Below is a small trained network, with its code and all its weights. Each question gives an input and a target symbol and asks what happens when units are switched off, that is, made to give their printed mean instead of their output.

import numpy as np


def w(rows, s, z=0):
    codes = np.array(rows[::2]) - 128.0
    scale = np.full(codes.shape[1], s)
    scale[-1] = z or s
    return codes * scale


def f(y):
    return np.maximum(y, 0)


def softmax(a):
    e = np.exp(a - a.max(-1, keepdims=True))
    return e / e.sum(-1, keepdims=True)


def log_softmax(a):
    a = a - a.max(-1, keepdims=True)
    return a - np.log(np.exp(a).sum(-1, keepdims=True))


def net(x, mask):
    ids = ['βγδεηθλμξπστ'.index(c) for c in x.split()]
    T = len(ids)
    res = E[ids] + P[:T]
    q, k, v = (res @ M[0].T for M in (Q, K, V))
    z = softmax(np.where(np.tri(T) > 0, q @ k.T / 4**0.5, -1e9)) @ v
    res = res + np.where(mask[0], z, O[0][:, -1]) @ O[0][:, :-1]
    y = f(res @ A[0][:, :-1].T + A[0][:, -1])
    res = res + np.where(mask[1:9], y, B[0][:, -1]) @ B[0][:, :-1]
    return log_softmax(res[-1] @ U[:, :-1].T + U[:, -1])


Q, K, V, O, A, B = {}, {}, {}, {}, {}, {}
E = w([
[98,93,93,151,110,181],'β',
[81,76,92,144,93,154],'γ',
[132,82,114,123,123,128],'δ',
[103,41,122,134,104,129],'ε',
[78,79,113,177,92,151],'η',
[139,70,174,175,110,160],'θ',
[121,56,159,105,98,71],'λ',
[174,85,175,149,154,174],'μ',
[104,120,172,92,50,116],'ξ',
[106,188,134,135,92,200],'π',
[1,110,167,95,107,202],'σ',
[120,146,117,66,128,144],'τ',
],0.022)
P = w([
[254,59,53,145,128,137],'0',
[226,120,70,123,75,161],'1',
[215,109,81,117,79,157],'2',
[175,117,75,109,78,146],'3',
[164,111,89,101,88,142],'4',
[157,110,108,101,101,140],'5',
[150,100,124,99,116,143],'6',
[135,106,136,95,123,143],'7',
[102,113,126,79,124,140],'8',
[97,99,159,87,142,137],'9',
[81,97,162,65,136,143],'10',
[52,88,165,66,141,143],'11',
],0.0084)
Q[0] = w([
[137,7,160,61,4,196],'head 1',
[122,139,114,95,105,174],'head 1',
[144,49,169,120,73,220],'head 1',
[146,157,181,73,108,141],'head 1',
],0.02)
K[0] = w([
[9,137,226,104,220,179],'head 1',
[95,117,81,145,178,111],'head 1',
[52,173,200,82,178,84],'head 1',
[72,109,79,75,131,199],'head 1',
],0.015)
V[0] = w([
[113,85,191,138,135,125],'head 1',
[124,221,186,161,108,167],'head 1',
[142,158,180,123,19,70],'head 1',
[167,188,159,6,135,160],'head 1',
],0.021)
O[0] = w([
[166,90,51,174,59,141,249],'head 1',
[115,207,99,224,103,87,162],'head 1',
[95,126,190,132,32,33,133],'head 1',
[128,252,135,43,71,143,254],'head 1',
],0.015,0.0074)
A[0] = w([
[172,163,94,148,112,109,91],'neuron 1',
[114,104,172,114,236,134,79],'neuron 2',
[117,185,131,159,124,87,69],'neuron 3',
[56,122,86,128,110,144,252],'neuron 4',
[154,97,35,138,179,7,160],'neuron 5',
[146,138,157,126,140,95,18],'neuron 6',
[116,151,164,144,104,103,95],'neuron 7',
[123,158,105,108,105,118,134],'neuron 8',
],0.012,0.0032)
B[0] = w([
[64,121,190,98,136,100,220],'neuron 1',
[85,180,107,127,75,12,179],'neuron 2',
[174,51,95,125,195,145,221],'neuron 3',
[173,112,162,131,139,86,230],'neuron 4',
[135,186,177,167,156,255,162],'neuron 5',
[95,118,128,169,120,183,147],'neuron 6',
[160,177,76,126,142,135,220],'neuron 7',
[90,113,172,162,146,161,252],'neuron 8',
],0.012,0.015)
U = w([
[9,63,142,87,112,132,78],'β',
[116,4,234,48,105,148,81],'γ',
[3,100,90,117,29,201,91],'δ',
[21,20,143,56,121,149,117],'ε',
[62,100,169,32,116,166,183],'η',
[23,100,70,86,95,141,57],'θ',
[187,122,208,119,188,79,252],'λ',
[239,50,66,26,117,179,175],'μ',
[32,45,221,114,131,138,77],'ξ',
[116,47,209,116,112,175,100],'π',
[97,58,128,32,132,98,207],'σ',
[212,104,177,76,32,83,162],'τ',
],0.0048,0.0042)

Each question gives the input, a string of symbols that net reads in full, and the target symbol t.
The units are the heads (4 rows each of Q, K, V and O) and the neurons (one row each of A and B). Each row of codes is followed by its name. A weight is (code - 128) times the scale printed after its matrix; where a second scale follows, it is the last column's (O, A, B and U).
mask holds one flag per unit, heads first, then neurons. A switched-off unit (its flag False) gives its mean, the last column of its rows in O or B, instead of its output. The means were averaged over made-up inputs and are rounded, as every weight is.
A unit's drop is (log p(t) with every unit on - log p(t) with that unit switched off) / (log p(t) with every unit on - log p(t) with every unit switched off).
The circuit of an input: a set's keep is (log p(t) with only the set's units on - log p(t) with every unit switched off) / (log p(t) with every unit on - log p(t) with every unit switched off). Starting from all 9 units, units are removed one at a time, each time the one whose removal leaves the highest keep (on an exact tie, the one counted first), for as long as the keep stays at least 0.8.
circuit, biggest first: the units of the circuit, biggest drop first
top k neurons: the k neurons with the biggest drops, biggest first
drop when u is switched off: that unit's drop, to one decimal
input σ μ θ μ β η ξ μ μ η θ, target μ: circuit, biggest first -> (head 1)
input η μ δ, target μ: top 3 neurons -> (neuron 8; neuron 1; neuron 2)
input ξ δ μ, target τ: circuit, biggest first -> (head 1; neuron 8)
input σ δ ξ ξ λ δ λ β δ ξ τ, target μ: top 2 neurons -> (neuron 1; neuron 8)
input σ μ ξ β μ β τ β δ μ, target μ: top 2 neurons -> (neuron 1; neuron 8)
input τ λ δ ξ γ η, target τ: circuit, biggest first -> (head 1; neuron 7)
input σ η ε, target μ: top 2 neurons -> (neuron 8; neuron 1)
input δ π η, target λ: top 2 neurons -> (neuron 3; neuron 7)
input ε π δ π ξ, target λ: circuit, biggest first -> (head 1; neuron 3)
input μ μ ξ ξ π ξ δ θ η δ θ, target π: top 2 neurons -> (neuron 5; neuron 7)
input δ θ ξ π θ μ η, target μ: circuit, biggest first -> (head 1; neuron 8)
input λ θ γ β η, target ξ: circuit, biggest first -> (head 1; neuron 2)
input ε λ β τ π γ γ, target λ: top 3 neurons -> (neuron 3; neuron 7; neuron 4)
input β μ ξ λ ε, target τ: circuit, biggest first -> (head 1; neuron 8; neuron 1)
input η η ξ β β, target τ: top neuron -> (neuron 7)
input δ δ β ε β τ θ λ β, target γ: top 2 neurons -> (neuron 7; neuron 2)
input γ θ η, target π: circuit, biggest first -> (head 1; neuron 5)
input λ ξ θ β ε π δ η γ μ π β, target λ: top 3 neurons -> (neuron 3; neuron 4; neuron 7)
input π δ δ δ γ π, target λ: top 2 neurons -> (neuron 3; neuron 7)
input τ β λ, target η: drop when head 1 is switched off -> 0.8
input μ β δ β γ ξ θ γ, target τ: drop when neuron 6 is switched off -> 0.0
input σ ξ γ η δ, target μ: drop when neuron 3 is switched off -> -0.1
